Below is a small trained network, with its code and all its weights. Each question gives an input and a class and asks what happens when units are switched off, that is, made to give their printed mean instead of their output.

import numpy as np


def w(rows, s, z=0):
    codes = np.array(rows[::2]) - 128.0
    scale = np.full(codes.shape[1], s)
    scale[-1] = z or s
    return codes * scale


def norm(h):
    return h / np.sqrt((h * h).mean(-1, keepdims=True) + 1e-5)


def f(y):
    return y / 2 * (1 + np.tanh(0.7978845608 * (y + 0.044715 * y**3)))


def log_softmax(a):
    a = a - a.max(-1, keepdims=True)
    return a - np.log(np.exp(a).sum(-1, keepdims=True))


def net(x, mask):
    res = np.array(x, float).reshape(1, 5) / 4 @ E
    u = 0
    for l in range(3):
        y = f(norm(res) @ A[l][:, :-1].T + A[l][:, -1])
        res = res + np.where(mask[u : u + 10], y, B[l][:, -1]) @ B[l][:, :-1]
        u += 10
    return log_softmax(norm(res)[-1] @ U[:, :-1].T + U[:, -1])


A, B = {}, {}
E = w([
[118,91,85,157,164,14,100,106,114,12,176,121],'x0',
[130,82,156,205,109,176,86,147,138,158,121,170],'x1',
[67,145,115,66,92,151,207,111,199,131,198,103],'x2',
[91,253,111,136,93,157,164,128,104,79,139,165],'x3',
[131,131,156,196,238,184,73,66,183,160,127,176],'x4',
],0.0027)
A[0] = w([
[130,42,116,186,94,18,110,131,94,47,135,133,2],'0.n0',
[92,205,120,147,103,129,137,139,101,73,169,137,82],'0.n1',
[124,128,145,150,55,170,139,124,122,141,112,115,53],'0.n2',
[129,106,128,129,105,71,132,173,107,67,156,103,111],'0.n3',
[128,184,141,112,134,140,98,113,42,169,82,120,32],'0.n4',
[152,126,152,108,102,105,163,126,148,132,132,125,23],'0.n5',
[145,34,142,197,108,226,73,160,117,194,93,141,111],'0.n6',
[165,106,137,59,108,90,133,143,74,179,61,102,135],'0.n7',
[123,96,157,99,152,178,136,85,186,138,200,129,40],'0.n8',
[94,143,122,90,2,153,199,149,140,134,160,128,123],'0.n9',
],0.0062,0.00091)
B[0] = w([
[127,65,126,63,196,111,49,185,55,144,153,139,221],'0.n0',
[139,165,181,193,109,172,128,90,138,98,123,116,170],'0.n1',
[140,165,137,161,181,116,104,174,86,88,199,153,150],'0.n2',
[89,113,101,120,143,55,77,52,114,122,66,133,175],'0.n3',
[169,107,154,135,107,81,163,182,113,138,54,139,157],'0.n4',
[90,123,114,82,127,142,176,141,128,117,74,116,130],'0.n5',
[103,109,215,132,96,109,179,3,111,178,144,175,254],'0.n6',
[98,55,167,173,167,156,137,143,129,216,160,117,178],'0.n7',
[63,85,114,194,172,141,122,194,105,166,111,101,164],'0.n8',
[161,121,134,41,110,138,79,105,84,78,168,107,213],'0.n9',
],0.0062,0.007)
A[1] = w([
[222,220,97,118,78,127,137,254,99,125,19,148,26],'1.n0',
[73,108,22,206,148,150,165,221,248,168,111,117,2],'1.n1',
[128,134,137,53,56,218,211,139,160,188,155,72,74],'1.n2',
[191,144,83,133,80,174,46,166,117,123,163,171,91],'1.n3',
[151,113,149,91,67,154,50,142,106,147,145,175,51],'1.n4',
[209,200,119,116,38,112,159,148,147,38,117,152,26],'1.n5',
[216,60,98,83,176,91,67,149,128,101,159,145,41],'1.n6',
[134,99,85,39,154,94,73,169,55,157,129,133,95],'1.n7',
[161,93,130,85,184,120,98,130,136,137,109,150,37],'1.n8',
[136,100,146,85,120,170,155,151,138,98,129,117,85],'1.n9',
],0.0057,0.00084)
B[1] = w([
[187,114,117,136,235,188,151,240,87,139,10,184,137],'1.n0',
[1,102,58,115,245,195,167,90,244,163,129,89,132],'1.n1',
[134,100,104,199,166,39,62,179,119,84,150,163,180],'1.n2',
[130,134,115,155,128,166,171,135,139,172,147,111,134],'1.n3',
[141,181,55,216,160,65,135,144,230,120,126,98,180],'1.n4',
[146,156,121,82,80,207,155,110,191,87,87,101,152],'1.n5',
[105,158,96,90,127,93,108,154,74,113,82,154,216],'1.n6',
[85,95,118,134,110,97,57,177,136,142,176,78,254],'1.n7',
[94,130,108,90,53,131,185,173,143,119,182,136,171],'1.n8',
[172,95,127,164,195,91,151,91,92,89,138,95,132],'1.n9',
],0.0058,0.0052)
A[2] = w([
[117,115,100,114,71,120,67,133,75,119,22,169,40],'2.n0',
[149,127,84,89,165,139,98,160,171,41,136,138,52],'2.n1',
[117,61,159,119,79,90,174,84,125,202,85,136,84],'2.n2',
[133,59,85,100,155,86,51,141,113,102,183,143,2],'2.n3',
[205,140,179,173,97,176,174,145,155,59,128,90,76],'2.n4',
[108,188,145,199,150,128,119,54,132,152,173,227,141],'2.n5',
[141,102,163,254,115,133,121,150,122,199,119,163,129],'2.n6',
[187,202,87,112,90,154,168,77,123,70,138,111,54],'2.n7',
[122,93,103,122,153,26,109,174,94,104,180,81,53],'2.n8',
[175,108,71,42,41,34,197,47,176,102,185,123,80],'2.n9',
],0.0065,0.00069)
B[2] = w([
[138,117,90,78,139,138,148,166,147,148,189,118,163],'2.n0',
[119,105,152,168,81,126,150,128,126,178,148,129,165],'2.n1',
[176,170,155,147,113,72,154,98,147,96,174,138,217],'2.n2',
[129,134,117,76,90,100,158,204,99,162,110,63,252],'2.n3',
[138,128,91,192,146,118,119,180,125,109,185,150,149],'2.n4',
[178,86,166,113,108,69,176,133,128,173,149,103,218],'2.n5',
[160,107,141,89,116,97,164,45,128,115,114,169,225],'2.n6',
[104,184,133,171,46,142,84,113,151,111,130,104,153],'2.n7',
[116,108,116,110,161,90,71,150,64,141,167,158,255],'2.n8',
[106,86,110,104,183,138,87,88,138,163,1,177,148],'2.n9',
],0.0076,0.0071)
U = w([
[198,98,238,139,118,65,221,2,136,182,160,192,224],'0',
[211,168,107,130,198,215,184,205,116,113,25,200,21],'1',
[77,94,77,27,137,45,31,224,17,155,176,85,213],'2',
[16,111,90,143,239,215,184,90,234,171,131,93,55],'3',
[71,186,93,65,72,180,68,21,153,65,57,112,1],'4',
[147,236,118,222,58,210,99,156,149,56,180,108,132],'5',
],0.0053,0.0019)

Each question gives the input, the list of numbers given to net, and the class t.
The units are the neurons (one row each of A and B). Each row of codes is followed by its name. A weight is (code - 128) times the scale printed after its matrix; where a second scale follows, it is the last column's (A, B and U).
mask holds one flag per neuron, layer by layer. A switched-off neuron (its flag False) gives its mean, the last column of its row in B, instead of its output. The means were averaged over made-up inputs and are rounded, as every weight is.
A unit's drop is (log p(t) with every unit on - log p(t) with that unit switched off) / (log p(t) with every unit on - log p(t) with every unit switched off).
The circuit of an input: a set's keep is (log p(t) with only the set's units on - log p(t) with every unit switched off) / (log p(t) with every unit on - log p(t) with every unit switched off). Starting from the 12 units with the biggest drops (on a tie, the unit counted first), units are removed one at a time, each time the one whose removal leaves the highest keep (on an exact tie, the one counted first), for as long as the keep stays at least 0.8.
circuit, biggest first: the units of the circuit, biggest drop first
unit that matters most: the unit with the biggest drop
top k neurons: the k neurons with the biggest drops, biggest first
top k neurons in layer l: the k neurons of layer l with the biggest drops, biggest first
drop when u is switched off: that unit's drop, to one decimal
input [7,-8,2,8,-3], class 4: unit that matters most => 0.n1
input [-6,-2,8,-8,8], class 3: circuit, biggest first => [0.n8; 1.n1; 0.n9]
input [-1,-4,-5,8,1], class 1: circuit, biggest first => [1.n0; 0.n4; 0.n6]
input [0,4,8,3,-5], class 4: top 4 neurons in layer 0 => [0.n0; 0.n9; 0.n1; 0.n7]
input [-1,3,-2,-2,-4], class 0: top 2 neurons => [0.n6; 0.n7]
input [2,2,-8,2,3], class 0: circuit, biggest first => [0.n9; 2.n6]
input [-1,-1,4,3,-1], class 4: top 4 neurons => [0.n9; 0.n0; 2.n9; 0.n7]
input [-2,-2,1,2,2], class 1: top 4 neurons => [0.n6; 0.n0; 1.n0; 0.n7]
input [7,-3,8,-5,8], class 3: top 2 neurons => [1.n1; 0.n9]
input [0,-2,4,7,-2], class 4: top 2 neurons => [0.n9; 2.n9]
input [-5,-7,-5,0,0], class 1: top 2 neurons => [0.n6; 0.n4]
input [-3,-5,7,-6,4], class 3: top 3 neurons => [0.n8; 1.n1; 0.n0]
input [-1,-3,7,4,-1], class 4: top 2 neurons => [0.n0; 0.n9]
input [-6,7,8,7,-5], class 5: top neuron => [0.n0]
input [-8,-7,-6,8,-5], class 1: top 2 neurons => [1.n0; 0.n4]
input [5,-7,1,7,3], class 5: top 2 neurons in layer 0 => [0.n1; 0.n6]
input [2,0,2,3,7], class 3: top 2 neurons => [0.n6; 1.n1]
input [-4,1,8,8,5], class 5: top 2 neurons => [0.n6; 0.n9]
input [-1,3,0,8,-8], class 5: top 2 neurons in layer 0 => [0.n6; 0.n1]
input [-5,-7,-8,6,-4], class 1: unit that matters most => 0.n6
input [1,4,8,-6,5], class 3: top 2 neurons => [0.n8; 1.n1]
input [-8,-3,-8,8,-2], class 1: drop when 1.n0 is switched off => 0.2
input [-1,5,1,5,-1], class 5: drop when 0.n2 is switched off => 0.0
input [-2,-4,4,-3,7], class 3: drop when 1.n1 is switched off => 0.2
input [3,-7,-8,3,8], class 1: top 3 neurons in layer 1 => [1.n0; 1.n7; 1.n2]
